Each row is followed by its class.
[-0.566,2.302,-0.507,0.206,-1.805,-0.645,-0.860,2.816,1.395,1.228,0.204,-1.165,0.767,-1.194,0.398,1.254,-0.129,-0.207,1.832,1.386,0.168,-1.180,-0.799,0.320,-0.503,0.826,0.785] : (26)
[2.460,1.564,-0.227,-0.227,0.836,-1.501,-0.674,0.149,-2.164,-0.812,-0.598,-0.690,1.080,-3.649,1.523,-1.228,1.095,4.638,-1.906,-0.940,-1.507,1.039,-0.342,2.304,-1.418,0.547,-1.515] : (22)
[1.513,0.982,0.247,0.263,0.325,-1.074,-0.760,1.207,-1.518,-0.067,-0.546,-1.548,0.504,-1.447,-1.139,-1.500,-0.264,1.695,-2.509,0.824,0.464,-0.098,-0.052,1.847,-0.802,0.453,1.210] : (22)
[2.288,-0.103,0.775,-0.722,0.209,-0.791,-0.320,1.094,-1.089,-1.257,-0.909,0.434,0.791,-1.693,-0.882,-3.066,-0.164,2.132,-2.897,0.151,-0.725,0.291,-0.270,2.082,-0.617,0.316,1.162] : (22)
[-1.914,1.590,-0.218,-0.653,-0.710,-2.143,-0.454,-0.379,-0.789,-0.731,-0.374,-0.590,0.035,-1.731,1.209,-1.938,-0.471,0.937,-2.974,0.689,0.229,1.336,-0.735,2.550,-0.174,1.014,-0.244] : (25)
[-2.026,-0.097,0.667,-1.156,0.635,-1.909,-0.307,-2.664,-0.563,-0.484,-0.452,0.078,-0.550,-0.414,1.189,-2.304,-0.034,1.207,-4.286,-0.060,0.326,1.315,-0.495,1.916,0.160,1.086,-0.683] : (25)
[-0.480,2.162,-0.967,0.970,-0.906,-0.865,-0.906,1.381,0.225,0.190,0.099,-1.401,1.656,-1.086,2.560,2.575,0.847,0.524,3.524,0.590,-0.172,0.078,-0.011,-0.294,-0.579,0.421,-0.863] : (26)
[-0.911,0.567,0.875,-1.249,0.181,0.562,-0.172,-1.198,-0.247,-0.466,-0.788,1.248,-1.425,-1.341,1.272,-0.667,0.645,1.400,-0.452,0.999,-1.182,1.433,-0.557,-0.135,0.475,0.269,-3.299] : (25)
[-0.854,2.777,-0.815,0.228,-1.549,-1.035,-1.160,2.359,0.128,1.523,0.216,-1.382,0.230,-1.422,0.274,1.150,-0.720,-0.602,0.299,0.989,0.560,-0.231,-0.570,0.707,-0.461,0.754,0.551] : (26)
[-2.979,2.354,-0.933,-0.815,-0.860,-1.851,-0.707,-2.126,-0.544,1.570,0.111,-0.730,-0.559,-1.689,1.131,0.867,-0.186,-0.135,-1.546,-0.165,0.814,0.344,-0.466,1.137,-0.131,1.521,-1.146] : (32)
[-1.349,-4.167,1.921,-1.758,1.014,0.440,1.049,1.466,1.305,-0.334,-0.282,1.973,-2.154,4.613,-6.014,-5.559,-2.888,-3.407,-6.642,1.411,2.652,-1.220,-0.411,2.335,1.185,0.261,6.517] : (23)
[2.170,0.374,0.253,0.015,1.000,-0.345,-0.179,-0.516,-1.266,-0.947,-0.752,-0.056,0.184,-1.841,0.865,-1.142,0.453,2.512,-1.642,-0.122,-0.917,0.883,0.085,0.916,-0.533,0.557,-1.147] : (22)
[-2.230,4.160,-1.121,0.488,-0.777,-2.562,-1.590,-1.734,-1.888,0.026,-0.851,-1.485,0.653,-3.623,3.676,0.667,0.906,2.675,-1.930,-0.447,-0.036,1.457,-0.785,3.126,-1.076,0.856,-2.197] : (32)
[-3.911,2.205,-1.112,-0.261,-1.162,-2.390,-1.087,-1.832,-0.501,1.678,0.296,-1.202,-0.158,-1.756,2.015,0.274,-0.118,0.090,-1.904,-0.156,1.115,0.751,-0.600,2.183,-0.545,1.793,-1.042] : (32)
[-0.440,1.710,-1.574,-0.010,-1.898,-1.093,-1.064,2.312,-0.791,0.299,-0.068,-1.312,1.107,-2.698,2.457,1.232,0.510,1.224,2.408,0.592,-0.516,0.423,-0.651,0.396,-0.942,1.884,-0.796] : (26)
[-0.159,1.158,-0.153,-0.104,-1.629,-0.505,-0.289,2.554,-0.484,-0.099,-0.021,-0.816,1.038,-1.365,1.677,0.766,-0.186,0.328,2.269,1.562,-0.305,0.058,-0.625,0.395,-0.651,0.243,0.048] : (26)
[-0.462,2.839,-0.985,0.456,-2.194,-1.076,-1.210,2.082,-0.259,1.675,0.317,-1.864,1.227,-2.254,1.896,2.331,0.297,0.192,3.174,0.442,-0.046,-0.373,-0.339,0.292,-1.087,0.207,-0.731] : (26)
[2.246,-0.030,0.246,0.058,1.289,-0.084,0.104,-0.295,-0.928,-1.759,-0.456,0.169,0.409,-0.991,0.227,-0.976,1.462,2.969,-0.698,-0.427,0.664,0.380,0.401,0.780,0.182,-0.379,-0.941] : (23)
[3.472,4.792,-0.944,1.514,0.849,-1.948,-2.432,-0.091,-3.979,-2.260,0.436,-3.146,3.283,-6.915,6.395,0.295,4.385,8.050,1.468,-1.644,-2.920,2.220,0.013,2.384,-2.379,0.322,-4.773] : (22)
[-1.257,0.754,-1.553,1.102,-1.756,-1.429,-1.265,0.768,-0.056,1.122,0.709,-1.433,1.500,-2.338,2.489,3.260,0.590,-0.434,3.714,-0.094,-0.089,-0.026,-0.679,-0.202,-0.772,0.844,-1.325] : (26)
[-5.068,1.671,-0.484,0.765,-0.489,-2.790,-1.289,-2.610,-0.045,1.991,0.179,-1.115,-1.461,0.263,-0.801,-2.084,-0.807,-1.956,-6.474,-0.837,2.857,0.454,-0.902,3.112,0.075,2.386,1.616] : (25)
[-2.751,1.535,-1.093,0.812,-1.912,-1.788,-0.712,1.791,0.220,0.689,0.696,-0.918,1.017,-1.035,2.464,0.631,0.455,-0.350,1.542,1.350,0.461,0.109,-1.295,0.514,-0.504,1.183,0.128] : (26)
[0.929,2.162,-0.544,0.527,-0.840,-1.288,-1.250,-0.208,-1.271,-0.724,-0.164,-0.478,0.835,-2.718,2.028,-0.345,1.205,2.777,-0.508,-0.353,-0.856,1.363,-0.329,2.542,-0.457,0.607,-1.820] : (23)
[2.620,2.118,0.423,0.756,1.697,-1.112,-1.000,-0.671,-2.078,-0.911,-0.462,-1.372,0.977,-3.144,0.418,-1.686,1.567,3.760,-3.669,-1.874,-0.308,0.254,0.112,2.033,-1.223,0.541,-0.476] : (23)
[-2.638,3.411,-1.181,0.157,-0.749,-2.387,-1.185,-1.790,-1.266,1.634,-0.646,-0.987,-0.373,-2.636,0.410,-0.426,-0.575,0.375,-3.817,-0.402,1.222,0.632,-0.217,2.174,-0.506,1.781,-0.114] : (32)
[1.026,0.898,-1.769,0.220,0.932,-0.963,-0.499,-1.533,0.043,-0.883,-1.292,-0.647,0.109,-2.001,0.159,-1.509,0.468,2.467,-3.745,-1.356,-0.162,0.506,0.451,1.980,-0.546,0.324,-0.381] : (22)
[-1.467,3.951,-2.476,0.564,-3.358,-2.570,-1.726,2.522,-1.085,2.772,0.117,-1.969,1.191,-3.685,2.581,1.768,-0.208,0.786,2.371,0.595,-0.160,0.700,-1.411,1.779,-1.365,1.394,-0.464] : (26)
[-0.388,0.789,-0.271,0.009,0.100,-1.516,-0.588,-1.610,-1.185,0.271,-0.749,-0.610,-0.919,-2.484,1.261,-0.352,0.105,1.699,-3.435,-0.678,-0.200,0.680,0.250,1.855,0.185,1.434,-1.405] : (25)
[-1.992,4.130,-1.042,0.776,-0.712,-2.907,-1.726,-3.127,-1.876,1.707,-0.654,-2.013,0.198,-5.100,3.352,1.006,0.532,3.343,-2.684,-0.775,-0.279,1.284,-0.853,2.860,-0.937,1.831,-3.474] : (32)
[-3.280,2.109,-1.165,0.247,-0.702,-2.736,-1.043,-1.781,-0.808,1.237,-0.584,-1.047,-0.695,-0.911,0.962,-0.272,-0.670,-0.391,-2.766,-0.117,1.491,0.568,-0.572,2.010,-0.168,1.494,0.152] : (32)
[-0.711,2.643,-1.280,0.616,-1.229,-1.256,-0.901,1.246,-0.305,0.635,0.312,-1.497,0.773,-2.048,2.734,2.334,0.694,0.579,2.116,0.561,-0.364,0.357,-0.764,0.405,-0.979,0.942,-1.379] : (26)
[3.124,0.996,0.357,0.186,0.498,-0.331,-0.218,1.073,-1.457,-1.094,-0.456,0.142,1.045,-1.708,0.323,-0.720,0.974,2.428,-0.797,-0.182,-0.577,0.244,0.218,1.131,-0.711,0.213,-0.363] : (22)
[-1.160,2.545,-1.186,0.458,-2.172,-1.787,-1.013,2.928,-0.364,1.359,-0.111,-1.458,0.591,-2.059,1.384,1.454,-1.040,-0.146,2.681,1.017,0.386,0.294,-0.478,1.365,-1.150,0.991,0.777] : (26)
[2.183,0.556,0.225,0.344,0.976,-1.086,-0.886,0.579,-1.391,-0.870,0.314,-1.746,1.212,-1.174,1.845,-0.936,1.430,2.309,-2.135,-1.166,-0.192,0.429,-0.422,1.504,-0.545,0.493,0.505] : (23)
[-1.744,2.026,-0.588,-0.660,-1.688,-2.305,-0.947,1.955,-0.401,1.185,-0.218,-0.444,0.401,-2.044,1.665,0.161,-0.235,0.191,0.593,0.853,0.193,0.800,-0.207,1.417,-0.828,1.789,0.431] : (26)
[-2.951,2.078,-0.645,0.637,-0.661,-1.509,-0.351,-4.109,-0.211,1.765,-0.315,-0.302,-0.861,-1.314,1.558,0.200,-0.535,-0.278,-2.472,-0.396,0.834,0.535,0.250,1.099,-0.377,0.998,-1.847] : (32)
[-3.373,-0.509,-0.119,-0.772,0.678,-1.678,-0.628,-3.582,-0.935,-0.158,0.316,-0.271,-0.200,-0.021,3.150,-1.572,1.095,1.964,-2.822,-0.475,0.063,1.780,-1.058,1.240,0.613,0.640,-2.618] : (25)
[2.231,-0.579,1.076,-0.128,0.494,0.367,0.297,0.601,0.109,-1.067,0.347,0.623,1.439,-1.075,-1.453,-0.452,-0.087,1.431,-0.325,0.761,-0.976,0.826,0.233,-0.057,-0.428,-0.496,0.001] : (23)
[-2.084,2.163,-0.188,0.764,-1.138,-1.805,-1.301,-0.201,-1.634,1.132,0.255,-1.140,0.558,-1.946,2.326,1.138,0.464,0.742,0.356,-0.147,0.065,0.633,-0.515,0.854,-0.682,1.297,-1.153] : (26)

Each row is followed by its class. Each block has new classes.
[1.850,-2.280,-3.103,-3.339,2.310,-0.427,-1.252,-6.320,-0.735,-0.847,-2.756,1.831,0.353,1.267,2.811,0.512,2.102,-4.385,0.036,0.381,2.650,-6.954,-0.387,0.311,8.323,1.817,2.633] : C
[0.407,-2.064,-4.273,-1.354,-0.143,-0.952,-0.910,-3.813,-1.075,-0.076,-2.829,3.009,-0.381,-0.406,1.418,-0.478,2.181,-3.161,-1.489,-3.223,1.090,-5.798,1.293,0.023,2.894,0.289,-0.485] : C
[0.814,-1.595,-3.621,-0.942,1.564,-0.942,0.562,-7.124,-0.273,-2.000,-1.933,3.889,1.058,-1.317,0.736,-0.543,1.406,-4.164,0.008,-1.420,2.115,-5.809,-1.148,5.316,4.726,1.463,0.810] : C
[0.631,-3.366,-1.832,-0.129,0.233,1.556,-0.910,-3.469,-0.514,1.746,-3.261,2.757,1.331,-0.052,4.989,0.024,0.703,-4.254,-0.154,-3.110,0.831,-6.831,-0.018,-0.787,4.320,0.185,0.366] : C
[1.338,-1.545,-1.753,0.774,1.635,-3.923,-0.013,-2.647,0.398,-1.468,-2.146,1.727,0.375,0.727,1.229,-0.069,0.633,-2.733,-0.138,-2.977,-0.409,-3.914,-0.810,-1.205,1.834,0.531,-0.439] : C
[1.231,-3.249,-2.422,-1.533,-0.015,-0.732,-0.066,-5.821,-0.583,-0.052,-3.773,-0.207,1.543,0.981,1.391,-2.180,1.462,-3.183,-0.103,-1.082,-0.269,-2.788,-1.116,-1.023,7.081,0.373,1.406] : C
[1.551,-4.841,-0.303,-2.717,0.598,-0.830,-1.238,-6.865,-0.184,-0.322,-1.913,2.082,-0.610,0.491,2.623,0.078,2.778,-7.221,0.666,-3.193,-0.546,-4.802,-1.196,-2.110,5.340,0.920,1.328] : C
[-0.215,-2.642,-3.703,-0.182,0.451,0.122,-0.832,-4.546,-1.824,-0.866,-3.473,2.661,0.919,-1.438,3.815,0.118,0.253,-3.555,0.247,-2.488,0.912,-8.221,1.321,0.582,1.148,-1.075,-2.841] : C
[1.867,-2.980,-4.745,-1.163,1.123,0.290,-0.097,-5.445,-0.035,-0.557,-3.498,-0.205,1.657,-0.270,-0.714,-0.305,2.593,-2.884,-1.240,-1.199,-0.313,-5.632,0.623,-1.404,5.525,-0.146,-1.607] : C
[0.986,-0.721,-3.821,1.300,1.093,-0.910,0.118,-4.288,-0.401,-2.299,-3.341,0.198,1.049,-0.697,1.318,0.259,1.840,-2.165,-0.286,-1.735,0.544,-7.381,-1.130,-0.880,4.512,0.608,0.937] : C
[0.732,-0.532,-2.418,-0.588,1.364,-0.620,-0.830,-4.591,-1.034,-0.179,-1.480,2.821,0.545,2.743,0.623,-0.418,0.528,-2.343,-1.353,-1.119,0.396,-4.879,-0.008,-1.853,2.793,0.706,-1.480] : C
[-0.518,-2.009,-2.594,-1.467,2.081,0.477,-0.510,-2.805,-1.575,-0.278,-0.661,-0.036,0.599,0.938,-1.054,-0.265,1.267,-0.813,-0.335,-0.806,1.271,-4.938,-0.766,-0.222,1.222,-0.839,-0.398] : C
[-0.484,-3.301,-4.212,-1.820,2.514,0.479,-0.714,-7.822,-0.169,-1.066,-1.728,1.514,-1.015,0.128,2.152,-1.024,2.546,-3.266,0.386,-0.072,0.471,-4.934,-1.345,-0.815,7.436,0.727,1.498] : C
[-5.247,-4.155,-2.461,-0.289,0.476,-1.202,-1.739,-2.620,-0.678,-1.014,-2.141,0.097,0.007,-0.161,0.208,1.969,0.164,-2.113,0.085,1.152,1.582,-5.228,-0.491,-2.549,3.802,0.548,2.304] : C
[0.214,-3.725,-3.206,-1.721,0.755,-0.822,0.076,-4.674,-0.427,0.112,-5.046,1.557,-0.249,1.132,1.569,0.235,2.464,-2.569,-0.944,-1.694,0.561,-4.988,-0.057,-0.368,4.192,0.919,-0.057] : C
[0.167,-3.724,-0.778,-1.416,0.244,-0.803,-0.377,-3.791,-0.430,-2.427,-2.224,0.923,-0.066,-0.636,3.361,2.339,0.264,-5.366,-0.441,-0.291,1.429,-9.889,1.763,0.003,5.191,0.300,0.967] : C
[1.119,-4.212,-1.085,-1.530,-0.151,-0.609,0.352,-4.971,-0.256,-0.335,-1.984,3.310,-0.474,0.569,1.338,1.457,3.295,-7.265,-2.557,-1.370,1.426,-2.382,-0.084,-0.798,2.813,1.370,1.406] : C
[0.299,-2.420,-0.373,-0.088,1.012,-1.837,2.867,-2.886,-0.589,-2.878,-3.440,2.480,1.924,-1.764,-0.113,0.705,0.956,-5.306,-3.032,-7.907,-1.203,-7.819,0.435,-1.796,1.909,2.203,-2.106] : G
[0.761,-1.655,-4.388,-0.196,2.250,-0.887,-1.467,-5.896,-0.965,0.222,-2.848,3.340,0.478,0.139,5.484,0.678,0.468,-4.116,0.378,-1.873,-2.743,-7.552,0.110,-0.894,7.075,0.601,0.464] : C
[1.177,-0.378,-1.704,0.768,0.786,-1.266,-0.639,-3.868,-0.953,-2.815,-1.867,0.634,1.086,1.768,2.681,1.303,1.874,-1.798,-0.334,-5.434,0.109,-1.351,-0.928,-3.284,-0.613,2.397,0.731] : G
[2.411,-2.134,-1.818,0.816,1.227,-0.476,-0.265,-5.843,-0.108,-0.812,-2.806,0.066,0.318,-0.230,2.183,1.143,1.753,-1.835,-0.589,-4.277,-0.625,-5.063,-0.658,-2.304,6.303,-0.006,4.202] : C
[0.709,-2.652,-3.522,-1.146,2.406,-1.906,-2.359,-4.998,2.377,-0.942,-2.647,2.370,0.866,-0.094,2.978,0.351,0.151,-2.849,0.651,-2.717,0.678,-7.961,-0.535,-0.215,4.885,0.901,-0.650] : C
[-0.489,-1.992,-3.383,0.465,1.147,-1.221,-0.538,-5.197,-0.105,0.480,-3.963,4.146,-0.443,-0.376,2.086,-0.170,-1.002,-2.765,0.046,-5.247,0.003,-5.432,-0.259,-0.210,4.393,0.054,-1.019] : C
[-0.130,1.013,-4.608,0.055,1.805,-0.408,-1.191,-4.694,-0.585,1.899,-2.056,4.520,0.419,-1.310,3.212,1.164,-1.611,-2.816,0.440,-1.550,1.659,-9.979,0.585,-0.914,3.540,1.119,0.818] : C
[0.377,-2.156,-2.682,-0.084,1.055,-1.115,-0.416,-8.478,-0.852,-0.412,-4.812,0.199,0.944,-0.692,0.691,-1.496,-0.632,-0.042,-0.842,-3.319,0.962,-6.676,-1.020,-1.419,3.962,1.593,-3.325] : G
[0.463,-1.794,-1.680,-1.825,-0.049,0.412,-0.505,-4.347,-0.945,-0.191,-3.011,1.662,1.944,1.029,5.027,0.325,3.074,-6.510,1.064,-1.064,0.507,-7.010,-0.439,-2.068,4.436,0.847,-0.095] : C
[1.112,-3.087,-0.592,-0.052,0.028,-0.463,-1.098,-3.709,-1.306,0.194,-1.800,1.441,1.176,0.151,3.045,1.328,2.645,-3.393,-0.931,-1.416,0.504,-6.856,-1.697,-4.072,4.914,0.564,3.488] : C
[0.404,0.527,2.061,0.187,1.080,-0.499,0.306,-0.982,-1.483,-0.121,-5.971,-0.703,0.638,0.386,2.025,-1.026,-2.486,2.664,0.333,-4.635,-2.122,-4.570,-0.861,0.154,2.844,0.471,-1.212] : G
[1.057,-3.243,-1.443,-1.608,-1.131,-0.281,-0.375,-2.122,0.260,-1.231,0.819,0.803,-0.555,-0.039,1.356,-0.797,3.217,-4.762,-0.152,-0.740,1.479,-0.966,-0.099,-1.872,-0.802,-0.281,0.255] : C
[-0.371,-3.564,-5.086,0.476,0.019,-0.938,-3.312,-6.179,0.249,1.371,-2.493,1.522,0.590,0.769,0.895,-1.340,3.341,-2.127,-0.677,-1.980,2.272,-4.612,-0.132,-0.451,4.776,0.260,0.976] : C
[0.945,-2.466,-4.230,-0.638,0.850,0.268,-3.662,-6.257,-0.409,-2.187,-3.320,2.186,3.205,-1.682,1.833,-0.553,7.103,-5.090,0.619,0.545,3.159,-8.193,-1.392,0.983,4.555,0.628,0.706] : C
[0.296,-0.364,0.592,0.289,0.076,-1.318,0.041,-1.165,-0.217,-0.280,-5.219,-0.171,-0.037,1.606,2.860,0.809,1.389,-4.445,0.778,-3.512,0.778,-4.869,-0.866,-2.810,2.744,-1.214,-0.605] : G
[-0.061,-2.905,-5.090,-0.384,2.157,-1.027,-0.069,-4.395,-1.591,-0.175,-2.409,2.648,0.474,0.429,0.808,0.750,0.401,-2.141,-1.069,-2.522,1.916,-6.281,1.718,-2.627,5.504,2.362,2.264] : C
[0.412,-2.006,-1.043,-0.434,-0.045,-0.704,0.211,-4.410,-1.496,0.297,-0.135,2.226,-1.445,1.132,2.571,0.693,2.495,-3.840,0.121,-1.001,1.392,-4.827,1.326,-0.154,4.835,0.393,2.155] : C
[-0.652,-4.096,-6.493,-2.926,1.109,-1.151,-1.039,-6.098,-1.364,-0.771,-3.369,3.447,-0.082,0.272,-0.734,-3.585,4.008,-4.074,-1.403,-2.765,2.046,-7.473,0.111,-0.367,3.764,0.708,0.305] : C
